Below are the code and all the weights of a small trained network. Each question names an input and a class and asks about switching units off, where a switched-off unit gives its printed mean instead of its output.

import numpy as np


def w(rows, s, z=0):
    codes = np.array(rows[::2]) - 128.0
    scale = np.full(codes.shape[1], s)
    scale[-1] = z or s
    return codes * scale


def f(y):
    return np.maximum(y, 0)


def log_softmax(a):
    a = a - a.max(-1, keepdims=True)
    return a - np.log(np.exp(a).sum(-1, keepdims=True))


def net(x, mask):
    res = np.array(x, float).reshape(1, 6) / 4 @ E
    y = f(res @ A[0][:, :-1].T + A[0][:, -1])
    res = res + np.where(mask, y, B[0][:, -1]) @ B[0][:, :-1]
    return log_softmax(res[-1] @ U[:, :-1].T + U[:, -1])


A, B = {}, {}
E = w([
[98,115,153,106,138,181,179],'x0',
[229,145,16,110,179,73,171],'x1',
[101,134,100,139,221,92,181],'x2',
[109,184,84,254,67,178,184],'x3',
[100,52,107,170,144,145,56],'x4',
[140,210,84,145,122,221,152],'x5',
],0.008)
A[0] = w([
[150,54,113,49,202,43,41,167],'neuron 1',
[180,150,98,132,106,81,125,28],'neuron 2',
[102,91,189,22,146,150,81,87],'neuron 3',
[101,169,187,52,179,40,236,186],'neuron 4',
[209,139,86,131,81,15,111,160],'neuron 5',
[179,145,101,137,104,70,118,77],'neuron 6',
[94,132,78,190,182,171,194,54],'neuron 7',
[163,12,109,25,197,44,54,156],'neuron 8',
[106,59,58,219,205,27,197,137],'neuron 9',
[45,12,217,189,93,115,67,118],'neuron 10',
[126,159,87,148,157,153,166,185],'neuron 11',
[173,176,81,108,153,136,184,139],'neuron 12',
[117,116,167,101,107,149,118,48],'neuron 13',
[132,138,148,136,114,65,131,208],'neuron 14',
[112,158,170,83,168,54,216,164],'neuron 15',
[135,181,127,157,88,150,141,142],'neuron 16',
[161,101,31,108,215,115,251,84],'neuron 17',
[97,77,162,172,107,121,95,105],'neuron 18',
[143,99,112,164,107,162,71,70],'neuron 19',
[145,160,109,141,111,161,91,64],'neuron 20',
[111,107,159,169,93,109,117,114],'neuron 21',
[129,154,132,132,103,129,148,2],'neuron 22',
],0.012,0.0026)
B[0] = w([
[145,71,70,202,122,89,28,239],'neuron 1',
[128,110,130,82,130,86,126,154],'neuron 2',
[127,146,194,40,119,203,76,195],'neuron 3',
[119,153,164,66,124,83,217,200],'neuron 4',
[116,117,164,48,128,47,157,191],'neuron 5',
[111,129,144,79,144,89,134,158],'neuron 6',
[144,161,100,186,117,159,188,161],'neuron 7',
[130,53,34,186,132,66,18,255],'neuron 8',
[140,121,112,169,115,211,41,191],'neuron 9',
[136,70,120,40,128,1,109,227],'neuron 10',
[138,135,114,155,132,145,177,160],'neuron 11',
[109,97,133,141,122,93,175,175],'neuron 12',
[142,153,144,87,145,120,76,151],'neuron 13',
[112,120,125,136,156,116,142,156],'neuron 14',
[134,151,135,84,122,102,209,182],'neuron 15',
[136,90,67,193,150,135,152,161],'neuron 16',
[109,159,142,131,136,89,244,199],'neuron 17',
[118,132,110,121,142,47,101,170],'neuron 18',
[119,124,104,167,152,93,158,154],'neuron 19',
[118,129,99,187,118,119,161,145],'neuron 20',
[137,97,111,100,136,109,123,157],'neuron 21',
[115,140,99,150,164,116,101,136],'neuron 22',
],0.021,0.019)
U = w([
[150,195,109,184,141,246,110,107],'0',
[110,162,133,102,168,102,179,140],'1',
[147,91,104,117,151,128,1,191],'2',
[133,195,235,56,129,192,82,6],'3',
],0.0082,0.0022)

Each question gives the input, the list of numbers given to net, and the class t.
The units are the neurons (one row each of A and B). Each row of codes is followed by its name. A weight is (code - 128) times the scale printed after its matrix; where a second scale follows, it is the last column's (A, B and U).
mask holds one flag per neuron, in row order. A switched-off neuron (its flag False) gives its mean, the last column of its row in B, instead of its output. The means were averaged over made-up inputs and are rounded, as every weight is.
A unit's drop is (log p(t) with every unit on - log p(t) with that unit switched off) / (log p(t) with every unit on - log p(t) with every unit switched off).
most important unit: the unit with the biggest drop
k most important neurons: the k neurons with the biggest drops, biggest first
drop of u: that unit's drop, to one decimal
input [4,-2,8,6,5,-1], class 0: most important unit -> neuron 9
input [-4,1,6,6,6,-2], class 0: 2 most important neurons -> [neuron 9; neuron 8]
input [-2,4,7,0,5,7], class 0: 2 most important neurons -> [neuron 9; neuron 10]
input [-2,-8,3,2,-5,0], class 1: 2 most important neurons -> [neuron 8; neuron 1]
input [-3,-6,-3,3,-7,6], class 0: 2 most important neurons -> [neuron 10; neuron 8]
input [8,2,-7,2,3,3], class 0: 2 most important neurons -> [neuron 10; neuron 8]
input [-3,-6,-1,5,-7,-6], class 1: 3 most important neurons -> [neuron 8; neuron 1; neuron 9]
input [-3,3,-1,6,1,7], class 1: 3 most important neurons -> [neuron 9; neuron 1; neuron 12]
input [3,-6,0,6,0,4], class 1: 3 most important neurons -> [neuron 8; neuron 1; neuron 9]
input [2,5,-8,1,1,5], class 1: 3 most important neurons -> [neuron 8; neuron 1; neuron 9]
input [8,-8,0,6,7,6], class 1: 2 most important neurons -> [neuron 8; neuron 1]
input [0,8,2,-5,-5,-1], class 1: drop of neuron 17 -> 0.6
input [1,8,2,0,-4,-6], class 1: drop of neuron 17 -> 0.5
input [-6,0,-6,4,3,8], class 0: drop of neuron 10 -> 0.2
input [3,2,-3,7,-4,6], class 0: most important unit -> neuron 10
